Each row, then one of two labels for whether it has a hidden trait; a new part has new ones
[-17  18  18   5   5  12  -5 -37  -6 -17  -8  -4  -2  21  -3  41  -6   0
  21  10  17   9  13  29  15  10  15   1  -2] | <47>
[-100   83  100   34   28   40  -24 -100  -25  -18  -26   32   39   87
    8  100  -50   -1   43   11   27  -22   20   65    2  -50   26 -100
 -100] | <45>
[-31  30  31  13   9  11  -6 -49  -8  -9 -13  -7  -9  23   0  44 -16  -6
  11  -1   7   3   9  31  15   1  18 -22 -16] | <47>
[ 0 10  0  1  1  7  0 -6  3  3  6 33 20 56 10 63 22  9 20  9 14 18 10 20
 17 22 13 29 16] | <45>
[ 28   4 -26 -10  -3  13   2  30  -3 -47  -6 -21 -19  42  -9  42  22 -14
  19   4  13  25   7   8   8  45   1  72  28] | <47>
[  4   9  -3  -2   1  11  -1  -3  -3 -19   5  32  22  65   6  75  25   4
  21   8  16  17  12  21  13  25  11  33  13] | <45>
[-4 14 22 15 28 22 13 20 11 12  7 37 22 52 11 61 19 11 19  9 16 15 11 24
 18 17 16 23 15] | <45>
[ 2 34 32 17 30 29 11 10  8 -4  2 30 18 67  8 84 19  5 23  8 16 15 10 22
 12 20 10 18  4] | <45>
[ -9  10   9   3   3   8  -3 -21  -4 -11  -4  -2  -1  15  -2  36   7   9
  19   9  16  13  14  27  19  14  18  14  10] | <47>
[  6  -2  -7   1  -1  -7   5  21   2   9  -1  -8  -9  -6   3 -13  -2   4
  -3   0  -3   4  -4  -4   3   4   3  27  32] | <47>
[  4   8  -3  -2   1   9   0  -3  -3 -23  -5  -8  -8  23  -4  30   4  -9
   7  -1   6  15  11  20  15  25  12  34  16] | <47>
[ -8   4   9   2   2   0  -2 -12  -1   6  -1   2   2  -4   1   1  -5   3
   7   9  15  14  15  27  26  10  22  17  18] | <47>
[-5  8  6  1  2  6  0 -1  9 13  9 40 27 48 10 58 18 12 19 10 15 14 14 25
 20 17 18 21 15] | <45>
[-14  14  14   4   4  10  -4 -31  -5 -13  -6  -2  -2  17  -3  34  -8  -7
   7  -1   3   0  10  26  17  11  18   6   6] | <47>
[ 0  8  1  1  1  3  0  2 -2 -9 -5 -8 -9 12  0 28 16 11 17 10 14 18 10 21
 20 23 15 30 19] | <45>
[-16  18  19   7   5   8  -3 -28  -5  -8  -8  -4  -5  14  -1  27  -9  -5
   7  -1   2  -4  -2   5  -6  -8   0 -13  -2] | <47>
[-2 -4  3 -2  0  1 -1 -8  0  1  5 30 35 34 10 35 19 16 14 12 15 14 18 27
 25 15 24 28 26] | <45>
[-7 12  9  6  2  0 -1 -9 -2  1 -6 -6 -9  5  2 11 -5  1  2  0  1  0 -4  1
  0  1 13 14 16] | <47>
[-23  15  23  11   7   2   8   2  12  38   6  44  23  33  17  43   6  22
  17  13  15  12  11  29  28   1  24  -7   7] | <45>
[-9 14 10  6  7 12 11 16 12 18  5 36 19 48 13 57 15 14 19 10 15 15  9 25
 20 13 17 14 10] | <45>
[-19  20  20   7   6  10  -4 -37  -6 -11  -9  -5  -4  18  -2  38 -12  -7
   8   0   2  -6  -2   8  -1   2  17  -1  -3] | <47>
[ -5  11   7   1   2   9  -2 -19  -5 -17  -4  -4  -2  21  -4  31  -2  -8
   6   1  11  12  13  25  16  18  16  20  10] | <47>
[-14  13  15   7   7  11   9   6  11  22   7  41  25  45  13  64  11  15
  18  11  15  13  12  29  22   9  20   5   8] | <45>
[ 0  8  1  1  2  4  0 -3 -2 -7 -4 -7 -8  9  0 15  1 -3  3 -1  0  2  1 15
 19 20 16 29 19] | <47>
[-15  17  14   7  11  18  10   3  10  14   5  38  23  50  11  65  13  12
  20  10  16  12  11  27  18  12  18   4   3] | <45>
[ -9   6   9   3   3   2  -2 -15  -2   1  -2   0   0   2   1   7  -6   1
   8   9  15  13  14  27  22  12  21  15  16] | <47>
[-12  16  14   4   4  10  -3 -28  -6 -16  -8  -7  -4  22  -2  44   4   7
  22   9  16  12  12  28  15  12  17   5   2] | <47>
[18 -2 -5  6 21 19 16 49 16  8 13 36 22 48  7 42 32 12 16  9 14 21 12 17
 20 31 14 58 35] | <45>
[-2 12  2  2  3 11  8 22 11  7  6 35 19 58 10 67 22  9 20  9 15 17 10 21
 17 21 13 28 12] | <45>
[-12  19  12   8   5   5  -1  -9  -4  -6 -11 -11 -15  22   8  60  14  13
  20   9  16  15   6  23  18  13  13   9   7] | <45>
[ 22  -8 -21  -5  -4  -4   4  38   2  -6   1  -9 -10   9   6  24  35  15
  12  10  11  24   9  12  24  32  13  66  46] | <45>
[-4  8  4  2  2  5 -1 -5 -2 -8 -4 -5 -7 12  2 42 19 12 18 10 15 16 11 23
 20 17 17 23 16] | <45>
[ -8  19   9   3   4  11  -3 -22  -8 -22 -10 -11 -11  27  -3  41  -4 -11
   9  -3   3  -2  -3   1 -11   0  -7 -11  -7] | <47>
[ 0 12 10 10 27 28 12 15 11 -2  7 35 24 62  7 72 21  5 22  8 16 16 13 23
 14 23 13 26 10] | <45>
[ -7  17   9   9   5  -1   1   2  -3   1 -11 -15 -21   8   4  15  -4   1
   4  -1   5  13   3  20  21  15  15  16  16] | <47>
[12 17 20 13 26 21 14 34 14 11 10 36 22 50 10 51 25 11 17  9 15 19 11 20
 20 23 15 42 25] | <45>
[-13  11  13   2   3   9  -4 -29  -3  -3   5  40  31  52   8  67  13  10
  20  10  17  11  15  33  18  11  18   9   6] | <45>
[ -2   6   4  -1   1   7  -2 -14  -3 -13  -2  -3   1  14  -3  22  -1  -7
   6   3  12  14  14  24  19  17  17  25  14] | <47>
